Below are the code and all the weights of a small trained network. Each question names an input and a class and asks about switching units off, where a switched-off unit gives its printed mean instead of its output.

import numpy as np


def w(rows, s, z=0):
    codes = np.array(rows[::2]) - 128.0
    scale = np.full(codes.shape[1], s)
    scale[-1] = z or s
    return codes * scale


def f(y):
    return y / 2 * (1 + np.tanh(0.7978845608 * (y + 0.044715 * y**3)))


def log_softmax(a):
    a = a - a.max(-1, keepdims=True)
    return a - np.log(np.exp(a).sum(-1, keepdims=True))


def net(x, mask):
    res = np.array(x, float).reshape(1, 3) / 4 @ E
    y = f(res @ A[0][:, :-1].T + A[0][:, -1])
    res = res + np.where(mask, y, B[0][:, -1]) @ B[0][:, :-1]
    return log_softmax(res[-1] @ U[:, :-1].T + U[:, -1])


A, B = {}, {}
E = w([
[109,89,41,126,91,24,62,80],'x0',
[64,70,190,233,83,103,216,103],'x1',
[162,165,84,146,35,96,170,255],'x2',
],0.008)
A[0] = w([
[127,92,148,165,240,178,105,15,123],'n1',
[115,58,155,169,119,98,221,120,104],'n2',
[138,155,101,140,59,123,154,191,120],'n3',
[105,55,148,190,130,102,188,137,112],'n4',
[137,100,129,159,121,135,126,125,244],'n5',
[176,122,191,104,171,178,205,171,144],'n6',
[154,108,99,124,135,103,122,116,228],'n7',
[188,119,48,192,84,113,191,226,122],'n8',
[87,61,156,224,74,53,182,142,118],'n9',
[187,246,66,61,195,122,83,153,105],'n10',
[98,77,65,163,116,45,51,87,144],'n11',
[167,174,105,134,54,67,185,213,116],'n12',
[92,135,171,193,69,104,187,102,111],'n13',
[117,93,34,169,120,22,87,107,107],'n14',
[131,77,184,115,194,132,113,33,110],'n15',
[186,192,71,34,149,131,73,153,107],'n16',
[148,164,213,149,167,208,161,210,109],'n17',
[95,59,153,195,88,123,162,118,119],'n18',
[127,184,190,145,203,198,178,154,135],'n19',
[86,111,161,126,210,135,89,48,108],'n20',
[131,71,92,108,63,33,77,82,107],'n21',
[148,167,206,156,151,254,153,144,100],'n22',
[41,77,194,189,88,112,134,103,111],'n23',
[127,209,114,132,44,117,144,222,109],'n24',
],0.0072,0.011)
B[0] = w([
[66,86,34,219,142,211,188,70,216],'n1',
[139,212,177,103,146,164,59,108,170],'n2',
[58,78,66,184,156,190,150,70,167],'n3',
[143,184,175,83,177,136,63,99,170],'n4',
[247,105,116,206,181,31,243,168,254],'n5',
[118,108,149,119,71,101,134,206,185],'n6',
[193,137,142,201,138,112,187,184,236],'n7',
[58,107,37,221,144,202,166,16,195],'n8',
[152,176,171,144,184,149,42,143,211],'n9',
[150,215,178,145,179,143,23,117,200],'n10',
[94,64,197,104,44,121,143,247,214],'n11',
[51,101,42,177,141,217,176,24,192],'n12',
[141,188,198,91,205,130,22,85,174],'n13',
[74,66,181,56,30,141,87,184,192],'n14',
[52,106,52,203,143,224,148,59,189],'n15',
[153,227,193,125,215,159,5,112,195],'n16',
[86,64,179,67,20,153,110,185,182],'n17',
[161,213,167,90,161,136,76,109,179],'n18',
[95,90,151,107,72,110,141,202,190],'n19',
[41,108,48,198,124,221,153,56,187],'n20',
[64,53,177,1,9,152,55,205,186],'n21',
[58,73,194,42,27,158,82,189,179],'n22',
[157,184,161,138,154,140,43,106,187],'n23',
[56,95,67,172,146,223,145,52,182],'n24',
],0.0068,0.0092)
U = w([
[100,103,56,154,140,159,156,72,131],'0',
[117,79,166,83,48,128,121,186,113],'1',
[157,216,166,117,193,133,75,117,101],'2',
[220,109,111,155,165,66,224,158,226],'3',
[93,169,99,15,117,49,162,32,8],'4',
[85,181,98,10,113,48,169,32,4],'5',
[105,172,101,23,105,59,164,33,1],'6',
[129,145,107,6,114,78,156,28,15],'7',
],0.021,0.014)

Each question gives the input, the list of numbers given to net, and the class t.
The units are the neurons (one row each of A and B). Each row of codes is followed by its name. A weight is (code - 128) times the scale printed after its matrix; where a second scale follows, it is the last column's (A, B and U).
mask holds one flag per neuron, in row order. A switched-off neuron (its flag False) gives its mean, the last column of its row in B, instead of its output. The means were averaged over made-up inputs and are rounded, as every weight is.
A unit's drop is (log p(t) with every unit on - log p(t) with that unit switched off) / (log p(t) with every unit on - log p(t) with every unit switched off).
most important unit: the unit with the biggest drop
k most important neurons: the k neurons with the biggest drops, biggest first
drop when u is switched off: that unit's drop, to one decimal
input [-8,-7,0], class 1: most important unit : n17
input [-1,3,-2], class 3: 2 most important neurons : n16; n10
input [-5,8,-7], class 2: 4 most important neurons : n23; n13; n2; n18
input [-6,0,-6], class 0: 2 most important neurons : n1; n15
input [0,2,4], class 0: 3 most important neurons : n8; n12; n24
input [8,7,2], class 1: 3 most important neurons : n21; n11; n14
input [5,-5,0], class 1: 4 most important neurons : n11; n21; n14; n9
input [-2,-7,-7], class 0: 2 most important neurons : n1; n20
input [6,-6,0], class 1: 2 most important neurons : n11; n21
input [3,7,-5], class 2: drop when n18 is switched off : 0.0
input [-2,-3,-4], class 0: drop when n1 is switched off : 0.1
input [-6,-5,4], class 1: drop when n17 is switched off : 0.6
input [-7,-6,8], class 0: drop when n12 is switched off : 0.2
input [3,5,4], class 2: most important unit : n9
